In the rows, zero is written as 128.
Each row of numbers belongs to one of the things below and depends on some of the facts about them. Some rows are named. Which thing is each other row?

There are 4 kinds of fact about the things: Ω, ρ, ε, κ.
Q_581 | Ω 724 | ε rogrevus | κ Q_974
Q_819 | Ω 801 | ε drebra | κ Q_292
Q_207 | Ω 12 | ρ Q_695 | ε sutram | κ Q_103
Q_189 | Ω 801 | ε drebra | κ Q_941
Q_139 | Ω 12 | ε drebra | κ Q_884
Q_69 | Ω 801 | ρ Q_684 | ε drebra | κ Q_819
Q_103 | Ω 590 | ε drebra
Q_77 | Ω 801 | ε drebra | κ Q_42
Q_822 | Ω 801 | ρ Q_407 | ε drebra
Q_888 | Ω 724 | ε drebra
Q_642 | Ω 838 | ε rogrevus | κ Q_994
Q_42 | Ω 590 | ε drebra | κ Q_548
Q_433 | Ω 590 | ε drebra | κ Q_946
Q_944 | Ω 838 | ρ Q_247 | ε sutram
Q_935 | Ω 724 | ρ Q_831 | ε drebra | κ Q_223
Q_464 | Ω 12 | ε drebra
Q_143 | Ω 724 | ε drebra | κ Q_514
Q_669 | Ω 801 | ρ Q_548 | ε rogrevus | κ Q_69
Q_161 | Ω 590 | ε drebra | κ Q_189
Q_43 | Ω 590 | ρ Q_822 | ε rogrevus
Q_400 | Ω 724 | ε drebra | κ Q_701
Q_482 | Ω 724 | ρ Q_12 | ε drebra
Q_472 | Ω 724 | ε drebra | κ Q_73
Q_779 | Ω 838 | ε sutram | κ Q_875
Q_816 | Ω 590 | ρ Q_941 | ε drebra | κ Q_856
Q_455 | Ω 801 | ε sutram | κ Q_760
Q_909 | Ω 724 | ρ Q_849 | ε rogrevus | κ Q_407
Q_141 | Ω 590 | ρ Q_566 | ε drebra
Q_735 | Ω 801 | ε rogrevus | κ Q_191
Q_847 | Ω 838 | ρ Q_994 | ε rogrevus | κ Q_222
Q_684 | Ω 801 | ε drebra
Q_639 | Ω 838 | ε drebra
Q_436 | Ω 838 | ε rogrevus | κ Q_782
Q_566 | Ω 12 | ρ Q_944 | ε rogrevus
Q_849 | Ω 12 | ρ Q_966 | ε drebra
Q_946 | Ω 838 | ε drebra | κ Q_119
Q_738 | Ω 838 | ρ Q_103 | ε sutram | κ Q_847
Q_407 | Ω 724 | ρ Q_935 | ε sutram | κ Q_935
Q_966 | Ω 801 | ρ Q_503 | ε drebra
Q_341 | Ω 801 | ε drebra | κ Q_431
Q_222 | Ω 590 | ε drebra | κ Q_247
Q_871 | Ω 590 | ρ Q_179 | ε rogrevus | κ Q_225
Q_989 | Ω 801 | ρ Q_974 | ε sutram | κ Q_246
Q_255 | Ω 801 | ε drebra | κ Q_143
Q_920 | Ω 12 | ρ Q_867 | ε rogrevus | κ Q_894
Q_191 | Ω 12 | ε drebra | κ Q_519
Q_138 | Ω 590 | ρ Q_766 | ε rogrevus
Q_431 | Ω 838 | ρ Q_639 | ε sutram
Q_247 | Ω 590 | ε rogrevus | κ Q_569
Q_750 | Ω 801 | ρ Q_105 | ε rogrevus
Q_262 | Ω 590 | ε drebra | κ Q_433
Q_49 | Ω 838 | ε drebra | κ Q_547
Q_994 | Ω 12 | ρ Q_593 | ε drebra | κ Q_343
Q_895 | Ω 12 | ρ Q_121 | ε rogrevus | κ Q_387
Q_320 | Ω 801 | ρ Q_191 | ε drebra
Q_769 | Ω 12 | ε rogrevus | κ Q_789
Q_941 | Ω 801 | ρ Q_400 | ε drebra | κ Q_779
Q_766 | Ω 838 | ε rogrevus | κ Q_598
Q_943 | Ω 801 | ρ Q_738 | ε rogrevus
Q_309 | Ω 801 | ε drebra
Q_695 | Ω 801 | ρ Q_141 | ε drebra | κ Q_7
Q_179 | Ω 838 | ρ Q_69 | ε drebra
Q_225 | Ω 590 | ε drebra | κ Q_929
Q_754 | Ω 801 | ε drebra | κ Q_207
Q_73 | Ω 12 | ε drebra | κ Q_797
Q_789 | Ω 590 | ε drebra | κ Q_179
Q_132 | Ω 724 | ρ Q_797 | ε drebra
Q_101 | Ω 12 | ε drebra
Q_513 | Ω 12 | ε drebra | κ Q_766
Q_757 | Ω 801 | ε sutram | κ Q_769
Q_726 | Ω 838 | ρ Q_895 | ε rogrevus | κ Q_855
Q_12 | Ω 590 | ρ Q_547 | ε rogrevus | κ Q_581
Q_514 | Ω 590 | ε drebra
Q_121 | Ω 838 | ρ Q_101 | ε drebra
Q_884 | Ω 724 | ε sutram | κ Q_77
Q_39 | Ω 590 | ρ Q_779 | ε drebra
Q_867 | Ω 801 | ρ Q_909 | ε drebra | κ Q_21
Q_701 | Ω 801 | ρ Q_757 | ε drebra
Q_856 | Ω 838 | ρ Q_300 | ε drebra | κ Q_12
Q_105 | Ω 590 | ρ Q_776 | ε drebra | κ Q_513
Q_395 | Ω 724 | ε sutram | κ Q_566
Q_700 | Ω 801 | ε drebra | κ Q_115
Q_136 | Ω 590 | ρ Q_304 | ε drebra | κ Q_262
Q_11 | Ω 801 | ρ Q_62 | ε drebra
Q_797 | Ω 801 | ρ Q_222 | ε drebra
Q_22 | Ω 724 | ρ Q_464 | ε drebra | κ Q_639
Q_111 | Ω 801 | ε rogrevus | κ Q_865
Q_246 | Ω 801 | ε drebra | κ Q_642
Q_155 | Ω 12 | ρ Q_782 | ε drebra | κ Q_776
Q_791 | Ω 724 | ε drebra | κ Q_804
Q_519 | Ω 590 | ρ Q_875 | ε drebra | κ Q_909
Q_783 | Ω 590 | ε drebra | κ Q_255
Q_548 | Ω 590 | ρ Q_865 | ε drebra | κ Q_888
Q_104 | Ω 801 | ε drebra
Q_865 | Ω 12 | ρ Q_143 | ε drebra | κ Q_700
Q_855 | Ω 801 | ρ Q_43 | ε drebra
Q_404 | Ω 801 | ε drebra | κ Q_957
Q_831 | Ω 838 | ρ Q_701 | ε drebra | κ Q_138
Q_638 | Ω 801 | ε drebra | κ Q_105
Q_71 | Ω 801 | ρ Q_213 | ε drebra
Q_328 | Ω 590 | ρ Q_669 | ε rogrevus | κ Q_71
Q_213 | Ω 12 | ρ Q_84 | ε drebra
Q_113 | Ω 12 | ε sutram | κ Q_455
Q_804 | Ω 838 | ρ Q_36 | ε drebra | κ Q_309
Q_286 | Ω 838 | ε drebra | κ Q_111
Q_387 | Ω 590 | ρ Q_39 | ε drebra | κ Q_341
Q_304 | Ω 590 | ρ Q_425 | ε rogrevus
Q_40 | Ω 590 | ρ Q_320 | ε drebra | κ Q_62
Q_36 | Ω 801 | ρ Q_569 | ε drebra | κ Q_306
Q_7 | Ω 724 | ε drebra | κ Q_849
Q_923 | Ω 801 | ρ Q_598 | ε drebra
Q_306 | Ω 12 | ρ Q_804 | ε drebra | κ Q_920
Q_425 | Ω 801 | ε drebra | κ Q_156
Q_21 | Ω 801 | ρ Q_920 | ε rogrevus | κ Q_29
Q_223 | Ω 724 | ρ Q_793 | ε drebra | κ Q_738
Q_29 | Ω 12 | ρ Q_472 | ε rogrevus
Q_576 | Ω 590 | ρ Q_871 | ε drebra | κ Q_40
Q_929 | Ω 724 | ε drebra | κ Q_155
Q_729 | Ω 801 | ε drebra | κ Q_400
Q_547 | Ω 724 | ε rogrevus | κ Q_320
Q_593 | Ω 838 | ρ Q_989 | ε drebra
Q_598 | Ω 801 | ε sutram | κ Q_783
Q_569 | Ω 12 | ε drebra | κ Q_638
Q_793 | Ω 724 | ρ Q_132 | ε drebra
Q_503 | Ω 838 | ρ Q_45 | ε drebra
Q_760 | Ω 724 | ε rogrevus | κ Q_867
Q_62 | Ω 801 | ρ Q_816 | ε drebra
Q_764 | Ω 590 | ρ Q_104 | ε rogrevus
Q_115 | Ω 724 | ρ Q_21 | ε sutram | κ Q_22
Q_894 | Ω 801 | ε drebra | κ Q_871
Q_84 | Ω 590 | ρ Q_155 | ε rogrevus
Q_957 | Ω 801 | ρ Q_119 | ε rogrevus | κ Q_141
Q_292 | Ω 801 | ε rogrevus | κ Q_549
Q_974 | Ω 801 | ρ Q_306 | ε sutram | κ Q_757
Q_549 | Ω 590 | ε drebra | κ Q_735
Q_156 | Ω 590 | ε drebra | κ Q_729
Q_45 | Ω 801 | ε drebra
Q_782 | Ω 801 | ρ Q_387 | ε drebra
Q_343 | Ω 724 | ε rogrevus | κ Q_895
Q_300 | Ω 801 | ε sutram
Q_119 | Ω 838 | ρ Q_482 | ε drebra | κ Q_328
Q_969 | Ω 12 | ε drebra | κ Q_472
Q_875 | Ω 801 | ρ Q_764 | ε rogrevus | κ Q_304
Q_776 | Ω 12 | ρ Q_255 | ε drebra | κ Q_816

Some things and their rows:
[132 133 129 128 124 130 127 124 127 125 129 129 124 131 143 130 131 131
 139 135 128 128 134 128 126 125 133 144 136 128 130 131 128 127 131 128
 127 131 128 129 125 113 127 123 129 129 129]: Q_7
[128 116 134 123 142 138 116 136 134 143 125 123 133 126  96 129 125 125
 100 116 129 127 128 128 134 135 123 124 114 127 119 130 132 126 103 129
 132 115 135 127 125 129 114 129 130 137 126]: Q_304
[130 128 128 123 123 120 134 133 124 134 129 128 128 122 118 124 128 125
 120 117 130 124 122 125 122 133 140 128 119 136 130 117 143 128 133 128
 121 122 120 133 131 156 123 138 118 123 132]: Q_111
[116 119 130 133 169 129  71 118 104 125 130 128 148  92 101 146 123 121
 148 129 147  90  89 141 149 113  84  23 146 154 137 135 120 124 104 129
 133 155 129 119 115 192 127 118 139 153 160]: Q_593
[131 138 123 129 126 121 124 118 121 141 131 134 144 144 144 131 129 137
 145 136 123 130 146 135 123 126 140 160 147 127 108 123 154 126 114 127
 121 153 121 130 134  75 128 130 134 115 129]: Q_935
[112 137 130 126 146 120 131 132 141 118 113 130 134 117 123 108 134 126
 139  87 126 140 103 120 127 147 149 111 120 127 161 144 121 129  98 133
 120 116 121 133 117 192 124 170 111 112 128]: Q_766
[135 143 127 123 124 138 125 139 131 143 117 127 134 126 132 112 123 127
 124 103 131 131 130 122 120 134 144 173 128 136 142 136 138 125 117 136
 119 112 124 133 125 122 120 132 121 115 133]: Q_547
[116 141  99 116 170 144  86 104 158  99 105 126 129 137 121 108 150 153
 202  77 148 135  69  97 127 129 135 204 146 149 113 177 172 118 154 164
 123 146 116 122 133  95 136 182 118 138 143]: Q_569
[130 117 125 129 143 140 116 125 137 127 127 124 127 127 120 132 126 126
 114 129 127 125 135 135 131 126 114 110 136 118 131 141 130 130 120 131
 127 126 136 123 128 137 137 116 135 123 122]: Q_797
[126 136 126 133 120 127 135 127 122 125 127 131 129 129 134 133 129 130
 145 133 127 132 124 128 130 128 134 137 123 133 128 122 120 126 135 126
 132 135 128 128 129 128 132 136 130 131 129]: Q_262
[126  98 136 127 141 124 118 116 130 120 144 125 117 126 106 148 135 126
 108 151 126 118 134 137 135 122 110  75 129 116 107 124 132 132 126 119
 134 136 134 123 126 136 127 111 134 146 121]: Q_71
[132 120 132 127 139 143 112 124 137 129 127 124 125 131 127 132 129 129
 119 131 129 128 142 133 131 124 119 132 140 120 124 143 126 128 113 129
 130 124 137 124 123 106 126 111 136 133 123]: Q_888
[131 105 133 117  92 119 184 131 154 129 140 123 101 162 114 128 135 135
  80 126 111 160 173 118 112 147 161 167  92  95  89 108 152 136 150 119
 127 107 125 135 142 100 128 138 117 118  92]: Q_21
[126 136 126 132 122 128 134 127 123 125 127 130 129 130 133 133 129 130
 142 134 126 133 126 127 131 128 132 132 122 130 126 125 122 126 132 126
 132 135 128 128 129 125 132 135 132 133 129]: Q_161
[118 111 137 123 123 113 136 129 121 132 138 127 127 122 100 139 129 126
 112 124 130 124 126 127 130 134 129  78 108 129 107 108 138 130 122 120
 130 132 121 131 127 162 119 137 123 141 131]: Q_726
[126 118 129 131 142 143 116 127 134 131 126 125 129 131 116 135 127 128
 118 132 126 131 133 133 137 128 115 121 125 121 122 138 119 127 111 128
 136 127 139 123 126 117 131 122 138 137 122]: Q_141
[129 115 126 129 144 140 115 124 135 127 128 124 126 127 119 133 127 127
 114 129 127 125 135 134 130 126 113 108 135 118 128 141 128 131 120 130
 127 126 135 123 128 137 136 115 137 125 121]: Q_309
[134 147 122 130 124 141 126 130 131 130 117 129 131 131 153 118 126 130
 143 120 130 134 136 127 123 127 136 169 141 130 144 143 124 126 127 136
 123 124 129 129 127 115 135 126 131 112 129]: Q_400
[138 134 134 122 112 129 132 139 122 136 128 127 120 123 128 123 128 126
 123 124 134 124 124 119 122 128 145 162 117 142 131 118 132 125 140 127
 128 111 125 134 123 126 112 126 119 138 135]: Q_769

Name these rows:
No name comes twice in this set of rows, the named rows included.
[141 152 114 130 115 135 124 127 116 155 123 133 151 149 149 127 119 136
 145 132 125 132 154 135 120 124 139 204 148 133 109 125 157 123 123 134
 119 148 123 130 141  49 133 121 140 105 132] | Q_191
[131 134 124 131 110 131 141 131 121 117 129 128 116 119 140 131 126 127
 137 134 133 126 125 125 125 123 129 121 124 135 141 122 120 129 163 128
 128 124 126 128 132 162 143 122 127 127 131] | Q_894
[131 134 120 131 118 125 134 123 119 131 130 131 132 132 136 133 126 130
 137 133 127 127 135 132 123 124 131 133 135 130 123 120 140 129 141 128
 122 140 123 128 138 128 141 127 132 115 129] | Q_69
[129 140 135 134 149 116  79 120  89 125 135 135 141  90 131 140 133 121
 176 150 147  85  78 136 140 106 112  85 156 171 148 122 121 120 122 124
 129 155 122 126 109 157 109 119 128 160 169] | Q_994
[122 123 131 131  98 124 152 131 117 111 136 126 108 114 131 144 124 126
 133 140 137 124 125 124 131 122 120  77 107 137 123 110 108 130 172 120
 138 129 127 127 129 180 141 118 129 148 134] | Q_856
[141 136 143 143 121 137 148 146 130 146 124 130 134 126 160 121 115 109
  81 145 101 139 183 157 124 136 136 117 138  94 189 132  80 137  69 112
 121  98 146 131 116 158 133  94 136  82 102] | Q_966
[129 132 122 132 143 153 113 132 138 135 115 125 136 130 126 124 121 128
 122 117 127 136 134 132 133 131 117 145 130 122 137 149 116 126 109 136
 131 120 140 123 128 119 136 124 140 120 123] | Q_103
[128 100 141 116  87  98 192 123 154 113 151 126  95 173 137 124 139 138
  89 156 110 157 168 115 117 135 143 163 102  91  73  99 136 137 168 112
 139 118 126 133 140  31 112 124 114 139  93] | Q_115
[131 140 127 133  99 138 146 138 119 119 125 127 113 117 140 134 122 126
 138 136 135 129 120 120 129 123 128 131 111 141 138 120 102 126 169 127
 138 117 132 128 129 154 139 120 130 143 134] | Q_816
[134 140 128 130 119 128 130 126 125 126 128 130 124 130 147 128 132 132
 147 137 128 129 129 126 125 124 140 164 135 133 131 128 127 126 135 128
 128 130 128 130 125 105 125 126 128 130 130] | Q_865
[143 136 138 125  92 115 167 140 124 167 136 133 140 159 145 125 120 128
  88 137 105 149 198 141 111 141 168 190 123 104 107 101 149 132  92 113
 117 123 124 140 135  57 114 118 127  92 106] | Q_909
[133 116 135 127 140 138 112 122 134 129 133 125 122 132 125 135 133 129
 119 143 128 126 138 132 132 123 119 135 137 122 119 136 126 127 116 126
 134 126 138 124 120  93 119 111 135 142 123] | Q_213
[119 127  95 117 144 144 102 109 141 106 119 122 123 130 105 128 135 148
 174  93 156 123  79 101 126 120 114 153 131 155  90 149 179 122 197 158
 126 150 114 120 149 123 154 157 128 147 147] | Q_36
[130 126 129 123 123 121 131 133 122 137 131 128 130 125 115 127 127 125
 117 119 129 122 126 127 122 132 139 125 120 134 125 115 147 128 128 127
 120 124 120 132 132 150 123 135 121 123 131] | Q_669
[131 133 132 126 105 130 142 144 118 133 127 126 120 116 118 128 123 123
 120 122 135 126 116 118 127 131 137 133 100 146 131 111 120 125 151 125
 133 112 126 132 127 155 122 132 121 145 136] | Q_871

The same things again, as new rows of numbers:
Some rows with their names:
[142 125  81  57 131  54 168 180 191 128  51 109 102 106 138]: Q_593
[123 136 116  62 127  89 146 121 136 109 122 160 111 101 148]: Q_431
[123 114 146  81 135 134 143 116 128 147 104 100 104 155 158]: Q_136
[109 102 172  87 167 154 149  62  42 142 164 162 126 161 215]: Q_920
[132 156 109 151  98 112 107 126 150 118 154 162 155  76  64]: Q_888
[125 131 140 189 109 132 113 126 127 142 148 115 168 136  81]: Q_789
[157  97  72  98 127  93 165 204 183 124  32  73 100 172 159]: Q_989
[119 124 129  38 134  90 150 114 144 124 110 147 106  93 150]: Q_179
[124 106 145 189 102 126 123 123 121 147 146 117 194 145  82]: Q_225
[125 153 131 183 103 136  73 136 124 141 166  70 148 120 106]: Q_783
[121 129 130  49 134  93 145 117 144 122 112 145 107  92 145]: Q_121
[129 147  81  74 138 108 154 119 124 136 114 175 112 124 178]: Q_764
[131 104 132 197  99 135 116 135 122 114 150 133 181 143  94]: Q_757
[125  78 117 107 138 127 167 121 105 147 104 141 153 179 197]: Q_12
[118 102 157  72 146 123 144 125 132 125 103 105 100 136 168]: Q_831
[127 172 109 154 100 103 113 120 141 136 154 155 158  87  61]: Q_103
[126 141 115  34 125 101 150 106 141 145 106 144 100 110 145]: Q_141
[117  60 166  89 132 111 157 120 124 133 106 111 153 146 159]: Q_856
[124 108 148  74 138 137 146 116 127 149  98  97 101 159 163]: Q_387

Rows to name:
No name comes twice in this set of rows, the named rows included.
[129 150  80  80 136 106 152 120 125 135 118 178 115 119 172] | Q_138
[159  65  74 101 117  78 180 203 179 131  24  76 134 182 159] | Q_974
[132 134 125 193 107 142 105 139 129 109 154 131 155 132  91] | Q_395
[132 104 109 106 149 148 144 136 120 121 108 141 107 153 196] | Q_957
[125 142 116  46 123 102 146 107 139 145 109 143 105 110 139] | Q_39
[131 129 141  93 158 165 154 130 136 106  89 139  57 169 152] | Q_407
[130  96 112 216 116 140 125 142 114 120 150 156 199 145 121] | Q_581
[118 103 143  85 154 174 134  93  88 119 142 162 104 150 212] | Q_21
[129 129 148  87 154 165 135 130 142 120  97 109  62 147 148] | Q_223
[131 135 147 201 128 160 120 137 139 116 135 134 137 135  64] | Q_819
[135 144 116 233 148 170 131 151 125 104 137 174 138 150  97] | Q_292
[119 128 156 195 126 131 109 141 131 115 151 111 158 120  87] | Q_946
[121 131 143 204 121 127 110 144 121 103 157 122 159 132  97] | Q_779
[130 117 121 108 168 123 162 131  92 144 107 122 110 168 199] | Q_895
[126  71 161  75 139 101 171 109 101 161  99  99 146 163 163] | Q_155

